In the rows, 128 means zero.
Facts:
saple ζ katir; zestu ζ betal; matre ζ stazetrom; buza ζ feklan; rabil ζ nodrer
stami ζ kladran; dalar ζ nodrer; skibram ζ stazetrom; ruzur ζ sumil; kebro ζ rinim
zasi ζ rinim; vigok ζ flomom; vikle ζ vavem; novil ζ mogek; trusudrur ζ klelol
zoka ζ stibem; ganon ζ fledam; skagen ζ flomom; datror ζ losak; favi ζ kerirek
ribur ζ flesir; skeno ζ kezin; skadril ζ grosegri; kili ζ flomom; bupir ζ guto
suno ζ fubror; drusta ζ losak; febu ζ zasi; trobrak ζ guto; fofe ζ grosegri
kladran ζ porer; drarozen ζ rasir; kezin ζ stazetrom; nagrer ζ katir; pestok ζ kladran
debu ζ mogek; daplo ζ kerirek; feklan ζ sezik; flananim ζ kebro; tarer ζ nodrer
klevi ζ skagru; geze ζ bilom; braru ζ nager; grikun ζ fubror; groklufli ζ skagru
matris ζ rasir; betal ζ katir; gregras ζ rinim; zopir ζ skagru; gretruplon ζ kerirek
kasil ζ gretruplon; ravum ζ kebro; dasol ζ fubror; zitre ζ flusko; klelol ζ katir
fliban ζ keso; bukla ζ saple; stubre ζ losak; stizum ζ flusko; dovaso ζ kezin
nokon ζ grosegri; plalu ζ feklan; plegros ζ sezik; skanagrok ζ rinim; nodrer ζ flomom
febrak ζ vavem; fluva ζ guto; grosegri ζ katir; brufli ζ brinom; stoske ζ nodrer
vatuk ζ mogek; plevazil ζ katir; sases ζ betal; futri ζ gretruplon; grolo ζ rinim
gatrul ζ porer; lesas ζ kladran; gutin ζ skagru; podir ζ nodrer; dilen ζ losak
nuda ζ vavem; fubror ζ kerirek; skele ζ losak; tavok ζ kebro; flesir ζ kazum
novi ζ tiga; fakla ζ stazetrom; gitrum ζ stibem; bugrar ζ nakos; zela ζ katir
stibem ζ guto; tafla ζ saple; nager ζ kerirek; kluder ζ nager; vidrim ζ brinom
kiso ζ nager; dusi ζ vavem; tiga ζ kerirek; namuk ζ stibem; sabaflel ζ stibem
trusam ζ brinom; fipe ζ stibem; sefiplo ζ stibem; babrer ζ flesir; sunos ζ guto
liflil ζ grosegri; stetru ζ kezin; dagro ζ klelol; lupur ζ flusko; flusko ζ kazum
tekle ζ skele; niduse ζ zasi; trenuk ζ guto; fadre ζ stazetrom; sarolon ζ nager
flaskil ζ nodrer; fleva ζ grosegri; fliredas ζ rasir; nakos ζ sezik; litrol ζ zasi
magra ζ mogek; lugri ζ kebro; stakles ζ mogek; plutam ζ gretruplon; gopli ζ feklan
bregus ζ kebro; redrik ζ klelol; brana ζ kazum; fliklokor ζ gretruplon; stural ζ rasir
zadul ζ kazum; roku ζ fledam; sumil ζ sezik; besker ζ flesir; flurol ζ rinim
stamis ζ katir; flovem ζ rasir; bobil ζ zasi; pebrak ζ klelol; plufuzu ζ kerirek
gruflifu ζ mogek; vuzu ζ flusko; kloza ζ feklan; loskal ζ nodrer; flomedral ζ fubror
flamape ζ stazetrom; bokos ζ bilom; treno ζ flusko; pluse ζ guto; dokir ζ guto
badren ζ betal; dredrer ζ kebro; zusko ζ rinim; suflur ζ kerirek; redri ζ stubre
grepla ζ flusko; stisu ζ stazetrom; zestu ε brufli; zestu ε vuzu; zestu ε gretruplon
zestu ε porer; zestu ε plalu; zestu ε namuk; buza ε flamape; buza ε matris
ganon ε losak; ganon ε flananim; ganon ε kloza; ganon ε matris; skeno ε dagro
bupir ε flomom; bupir ε dalar; bupir ε gatrul; suno ε gitrum; suno ε treno
fofe ε fleva; fofe ε tavok; fofe ε skanagrok; kladran ε trusudrur; kladran ε favi
kladran ε fipe; drarozen ε dagro; drarozen ε drusta; drarozen ε lesas; drarozen ε betal
nagrer ε bukla; nagrer ε losak; nagrer ε dagro; nagrer ε flusko; nagrer ε dredrer
nagrer ε skagru; daplo ε gitrum; daplo ε plufuzu; feklan ε vavem; feklan ε vigok
feklan ε dredrer; feklan ε sases; braru ε febrak; fledam ε dagro; zopir ε tafla
zopir ε stami; kasil ε dusi; kasil ε litrol; kasil ε flusko; ravum ε sumil
ravum ε plutam; ravum ε kiso; ravum ε flananim; ravum ε sezik; ravum ε nager
dasol ε lugri; zitre ε bokos; zitre ε fliredas; zitre ε febrak; stubre ε flomom
stubre ε redri; stubre ε novil; stubre ε brinom; plegros ε tafla; plegros ε keso
plegros ε plevazil; plegros ε grikun; plegros ε skagru; grolo ε redrik; podir ε stoske
podir ε fliklokor; nuda ε loskal; nuda ε tarer; nuda ε pestok; fubror ε kerirek
novi ε flurol; novi ε skele; fakla ε gruflifu; fakla ε lupur; fakla ε plevazil
fakla ε fliredas; fakla ε dredrer; fakla ε ribur; bugrar ε groklufli; bugrar ε fliklokor
bugrar ε dilen; bugrar ε nakos; kluder ε fadre; kluder ε ruzur; kluder ε pluse
sabaflel ε flovem; sabaflel ε litrol; sabaflel ε tarer; trusam ε kezin; trusam ε fleva
babrer ε saple; babrer ε gitrum; babrer ε sefiplo; babrer ε trobrak; liflil ε skibram
liflil ε gutin; liflil ε vigok; liflil ε bregus; trenuk ε saple; trenuk ε datror
trenuk ε brufli; trenuk ε nokon; trenuk ε tiga; trenuk ε namuk; flaskil ε grosegri
flaskil ε stetru; magra ε fluva; stakles ε debu; stakles ε nokon; stakles ε fleva
kazum ε futri; kazum ε bobil; zadul ε pluse; zadul ε dalar; zadul ε gopli
zadul ε treno; zadul ε skagen; besker ε datror; besker ε ruzur; stamis ε redri
stamis ε tiga; stamis ε skagen; guto ε fluva; guto ε fliklokor; pebrak ε sunos
pebrak ε ribur; bilom ε bokos; bilom ε gregras; bilom ε flusko; mogek ε ruzur
mogek ε redri; dokir ε saple; dokir ε plufuzu; dokir ε febu; stisu ε zasi
stisu ε vuzu; stisu ε stizum; stisu ε gretruplon

Known rows:
[114 133 101  96 137  80 134 136 137 154 144 140 132 135 119 119 143 135
 128 121 122 134 109 125 149 119 133 124 105 116 136 117 131 118 154 172
 122 122 128]: skele
[ 76 119 170  95 141  94 128 132 122  97 176 104 129 141 147 135 145 116
 131 128 122 117 130 111 139 163 128 107 123 108 135 101 148 116 159 165
 127 108 117]: stubre
[135 135 103 117 115 128 132 136 143 143 122 132 126 130 130 125 128 137
 128 128 123 133 122 131 139 142 125 121 134 123 132 134 140 122 119 121
 139 118 141]: vigok
[138 120 104 119 134 117 114 138 123 167  93 163 142 135 144 122 138 113
 169 138 107 132  94 139 125 114 118 109 148 131 118 120 129 121 118 121
 137 135 152]: litrol
[108 117  93 104 118 115 141 129 119 153 145 175 151 102 116 124 150 136
 105 145 118 131 119 129 148 129 131 116 121 123 129 124 132 115 148 130
 127 133 125]: zusko
[122 131 138 110 110 147 105 112 117 138 150  91 130 123 165 140  95 112
 119 139 141 128 165 117 124 174 117 108 146 126 127 108 102 129 118  93
 148 105 115]: fakla
[ 54 151  87 125 127 158 100 156 127 145 111  92 125 124 143 107  92 130
  44 147 114 106  58 148 140 155 121 153 131 145 129 186 117 115 124 163
 132 131 151]: nokon
[106 120  92 104 113 121 143 130 121 148 151 169 149 101 115 126 144 140
  98 146 120 128 120 129 148 133 132 116 121 124 131 131 133 115 146 128
 128 130 124]: vidrim
[134 136 104 117 114 129 132 135 141 143 122 132 126 130 131 124 127 137
 127 129 125 132 121 131 138 142 126 122 134 125 133 137 139 122 118 120
 139 118 142]: matris
[151 138 106 123 116 137 126 155 149 133  92 120 114 148 139 116 118 131
 157 122 145 132 131 131 132 147 117 124 148 116 131 133 126 130 112 119
 141 115 146]: flurol
[216 128 127 118 104 117 135 162 140 167 114 127 132 125 133 112 137 137
 124 138 171 158 175 113 136 154 121 146 171  91 131 116 162 140 128  68
 135 119 140]: fliklokor
[110 132  93 103  99 125 161 125 136 138 175 142 138  93 108 128 137 160
  65 134 134 135 151 122 163 155 140 122 101 122 142 134 135 116 142 127
 131 115 114]: tavok
[153 138 145 115 124 143 135 112 148 136 120 121 120 134 136 129 130 150
 114 141 137 142 125 136 130 119 135 132 118 137 128 129 145 124 112 114
 140 125 147]: lupur
[146 142 104 117 106 153 123 139 145 138  99 131 125 122 141 125 109 137
 123 140 153 132 148 126 133 150 119 132 147 122 128 134 118 128 127 107
 141 118 131]: pestok
[114 130 100  95 136  82 133 133 134 163 143 138 133 136 119 121 144 135
 128 121 124 133 108 127 148 121 134 123 103 121 135 120 133 118 150 171
 122 121 125]: losak
[140 141 114 124 115 143 131 157 158 106  92 114 107 148 141 119 119 135
 153 122 148 128 136 127 133 158 117 127 150 114 133 136 134 129 119 125
 141 112 144]: skagen
[109 123 142 112 117 130 118 118 115 125 172  98 131 132 152 136 115 117
 123 132 116 126 138 122 127 170 121 102 136 121 133 111 127 124 112 101
 147 105 130]: sabaflel


Now the same objects, written a new way:
Known rows:
[ 73 162 113 124 139  96 145 172  90  83  90  98 175 117 125  62 139  99
 100 193 159 153 154  96  81 172 164 130 150 139 101  83]: bregus
[ 91 146 130 112 157 100  91 134 143  75  82  97 164 110 136 128 129 155
 122 165 119 132 145 113  76 163 145 152 178  98 123 143]: dokir
[ 86 153 106 136 146 101 132 158 103  79  97 116 175 111 120  79 138 108
 109 185 159 146 152 100  89 171 159 145 152 130 103  96]: flurol
[137 164 143 129 197 110 116 146 147  59 113 134 185 120 114 128 124 104
 113 151 186 120 160 113  52 182 153 167 146 126 129 123]: novi
[ 86 157 104 131 145 101 133 164 106  77  99 111 175 113 120  77 133 110
 104 177 157 143 151  99  93 167 167 138 151 129  96  92]: gregras
[104 140  90 149 158 110 114 137 128  70 109 143 174 101 108 107 137 125
 119 165 157 131 148 104 105 169 149 164 155 117 104 114]: vavem
[ 91 162  91 131 148 117 119 152 119  68 113 130 166 108  94 101 122 123
  87 148 148 133 152 103 114 143 192 124 164 113  79 123]: febrak
[143 172 121 140 184 112 114 145 136  71 109 144 187 129  86 103 106 108
 102 142 191 129 171 107  73 179 155 199 149 139 134 113]: flomedral
[129 158 139 131 193 108 116 147 148  57 114 137 183 115 119 129 127 107
 116 152 184 119 156 112  57 179 152 162 146 124 123 125]: fubror
[ 76 158 114 128 140  96 143 168  91  83  91 100 172 117 125  66 137 101
 102 190 160 153 155  97  83 171 161 133 151 138 101  86]: niduse
[100 140  91 149 155 112 115 138 126  71 109 145 176 101 108 105 139 120
 119 165 156 136 150 107 105 168 145 163 159 117 106 115]: gatrul
[105 123 117 142 175 126 126 151 121  46 112 146 191 103 121 126 145 131
 155 206 143 137 131 132  82 161 158 138 179 101 105 124]: zadul
[150 147  86 141 158 121 116 141  93 105 106 112 181  92 115 120 160  96
 142 159 159  95 121 114 107 175 159 146 143 111 114  99]: tafla
[130 170 125 163 185 121 126 111 134  70 102 123 198 117  74 122  98  93
 100 151 203 158 170 116  65 176 153 208 127 143 119 124]: fliklokor
[114 143  93 152 139  92 103 119 121  71 119 149 188  96 101 100 144 102
 133 164 150 131 146 109  99 172 144 161 157 117 111 128]: flomom
[115 133  82 157 165 134 129 145 114  52 109 155 188 108  91 104 133 148
 145 212 153 146 128 119 110 162 169 169 166 112  92 111]: flesir
[ 81 109  81 162 156  74 108 120 135  50  96 165 147  89 114 113  95 133
 139 174 182 101 110  82  98 168 152 160 155 100 124 105]: kloza

Rows:
No name comes twice in this set of rows, the named rows included.
[121 169 121 129 162 113 110 151 127  81  91 154 193 132 103 106 106 121
 108 153 169 127 164 105  78 169 137 186 163 136 127 130] : plufuzu
[126 157 105 145 172 112 115 142 134  70 109 147 181 114  98 105 122 117
 112 154 176 131 158 105  87 175 151 183 150 128 121 112] : kerirek
[121 148 118 158 126  75  96  66 125  62 123 127 217  84 109 130 157  69
 155 184 146 135 127 118  66 179 145 135 122 116  84 178] : podir
[ 71 154 139 116 155  92 147 174 106  70  94  89 174 111 155  85 153  92
 115 199 160 142 145 102  58 178 161 105 146 128 100  93] : ravum
[ 80 105 104 152 173  71 109 123 150  37 100 155 148  84 142 138 108 127
 152 180 182  88  98  87  74 172 151 133 150  88 123 114] : buza
[ 68 107 113 163 168  85 117 100 142  44  98 140 157  80 129 148 109 116
 142 183 186 115 110  99  71 165 151 135 141  96 110 130] : bugrar
[130 180 145 115 194 116 121 158 144  55 116 127 178 128 101 125 110 102
  87 130 182 119 165 112  57 163 187 140 152 125 111 129] : braru
[111 143 101 130 179 148 139 169 119  26 120 135 188 110  97 120 132 153
 140 219 138 142 113 131  98 144 224 107 172  94  59 121] : zitre
[145 159  87 153 117  68  84  98 126  69 126 151 213  93  98  92 153  84
 156 171 137 121 130 100  92 190 145 164 132 119 102 146] : tarer
[139 157  88 153 113  72  86  93 118  71 124 149 211  96  93  92 152  87
 150 171 139 124 133 102  94 183 146 161 139 121 101 152] : loskal
[ 91 162 118 106 134  92  70 131 141  94  58  74 156 122 113 104  94 187
 110 151  90 146 160 107  96 155 143 197 194 100 141 132] : gitrum
[150 170 141 127 209 105 115 157 162  52 117 133 188 120 121 124 120 101
 119 142 188 108 158 111  52 188 160 168 138 125 129 111] : kasil
[105 109 118 149 180 135 137 148 107  35 123 149 186 101 103 123 154 135
 161 218 144 153 131 145  87 155 172 135 197  96 107 121] : besker
[118 131  86 151 163 144 130 158 103  49 100 165 204 117  90 101 124 159
 160 233 138 153 124 130 109 156 173 174 181 111  91 114] : treno
[ 88 122 101 153 158 110 116 139 118  69 122 154 166  95 101 104 147 105
 117 152 152 146 166 121 104 158 137 157 187 109 124 111] : redri

Now the same objects, written a new way:
Known rows:
[140 118 103 146 124 130 121 135 125 157 126 162 119 145 132 140 126 124
 133 133 130 131 124 123 132 129 129 133 122 139 104]: flurol
[123 145 125 152 124 124 138 138 134 172 121 129 138 126 111 136 122 116
 131 175 135 120 129 154 119 115 115 131 146 122 132]: trenuk
[119 125 112 123 143 133 114 125 141 151 130 126 133 137 130 121 131 130
 120 128 135 134 135 136 123 119 148 182 128 141  98]: treno
[137 134 122 119 129 129 129 131 126 159 130 140 130 145 115 125 133 125
 121 133 127 125 120 138 129 117 130 126 131 138 155]: stisu
[125 121 152 106 124 122 132 133 126  69 124  81 123  92 119 118 138 132
 139 108 117 129 145 111 128 133 125 108  98  99 160]: kladran
[140 110 100 147 124 130 120 133 125 147 124 168 117 145 131 143 125 124
 134 133 131 133 124 120 133 130 130 130 118 141 101]: flananim
[122 122 122 141 119 135 128 115 128 109 129 150 139 139 126 140 128 131
 122 139 128 135 129 151 125 130 130 116 138 133 131]: liflil
[131 132 122 130 131 130 127 127 126 146 129 138 128 141 130 128 125 127
 125 133 131 127 124 130 129 126 132 137 135 138 119]: fliban
[136 137 129 119 129 131 128 124 123 144 128 138 124 144 128 129 128 131
 122 127 130 125 122 116 132 120 138 130 127 142 135]: gopli
[126 137 149 108 123 119 131 134 123  81 128  79 120  97 130 116 137 134
 141 107 117 129 148 103 129 136 128 114 101 101 147]: rasir
[117 130 136  98 138 121 121 137 144  93 130  57 125  95 130  98 146 137
 137 101 119 135 161 123 124 133 148 172  99 110 126]: flesir
[132 138 134 127 135 128 121 128 136 166 134 143 137 136 137 126 119 127
 126 118 137 127 109 137 128 132 120 130 138 124 122]: sarolon
[131 135 135 132 135 133 131 128 135 152 119 148 121 138 129 134 126 131
 125 134 130 126 130 132 125 122 136 118 130 141 117]: redri
[125 130 110 118 143 132 119 128 143 154 132 122 132 140 131 112 134 129
 120 127 134 132 135 144 125 123 148 182 133 146 105]: grepla
[127 143 176 102 134 118 116 138 141 119 137  88 136  86 142 112 122 134
 144  76 129 129 118 123 127 151 105 103 106  70 148]: kerirek
[141 125 103 141 123 132 121 137 126 139 126 161 121 144 131 141 128 120
 132 139 131 131 123 124 131 132 130 131 125 138 107]: skanagrok
[140 106 117 127 138 127 126 120 121 147 130 141 128 146 114 119 134 127
 121 133 125 123 117 139 132 122 128 126 124 143 161]: fakla

Rows:
No name comes twice in this set of rows, the named rows included.
[112 124 113 134 139 132 108 131 132 154 133 133 140 131 114 139 130 125
 123 134 136 134 129 137 119 109 131 168 125 120 118] : babrer
[126 120 166 105 127 126 136 133 135  73 113  92 115  89 120 126 139 136
 141 110 115 129 149 111 125 130 130  88  89 104 156] : stubre
[104 157 148 138 106 123 126 125 117  62 135  90 135  94 132 140 140 141
 144 116 112 140 164 119 121 142 122 100 107  81 144] : saple
[131 144 126 132 133 130 130 132 130 164 126 142 126 141 129 129 129 128
 125 136 128 125 129 132 126 123 132 130 134 138 126] : datror
[125 128 130 149 125 124 141 124 131 150 120 127 128 127 127 130 114 125
 130 165 137 122 132 132 125 122 125 135 141 134 107] : pluse
[126 150 170 108 132 119 122 141 139 120 132  88 131  89 138 116 128 133
 145  87 124 128 131 119 125 145 111 101 103  75 147] : tiga
[127 126 122 147 124 121 140 123 128 149 125 123 131 129 127 125 114 123
 131 163 137 122 128 135 127 124 124 144 145 136 110] : sunos
[136 121 109 150 140 122 126 129 117 192 139 137 128 148 124 113 133 128
 126 139 123 121 128 147 128 128 120 140 138 139 139] : febrak
[122 145 118 147 121 131 129 129 127 151 133 145 141 141 120 137 133 128
 123 144 125 131 132 161 122 127 123 117 145 128 144] : zestu
[134 123 143 109 114 125 132 133 137 180 141 135 135 137 135 115 110 133
 113 101 138 127 107 146 130 123 118 125 146 127 119] : fliklokor
[142 105 111 148 111 119 118 150 120 103 120 130 101 102 133 145 138 127
 160 107 115 138 151  90 135 143 123 105  72 101 113] : kebro
[127 129 114 124 139 131 121 128 139 155 130 127 131 141 130 118 131 129
 121 128 132 131 131 139 126 124 144 172 135 144 110] : brana

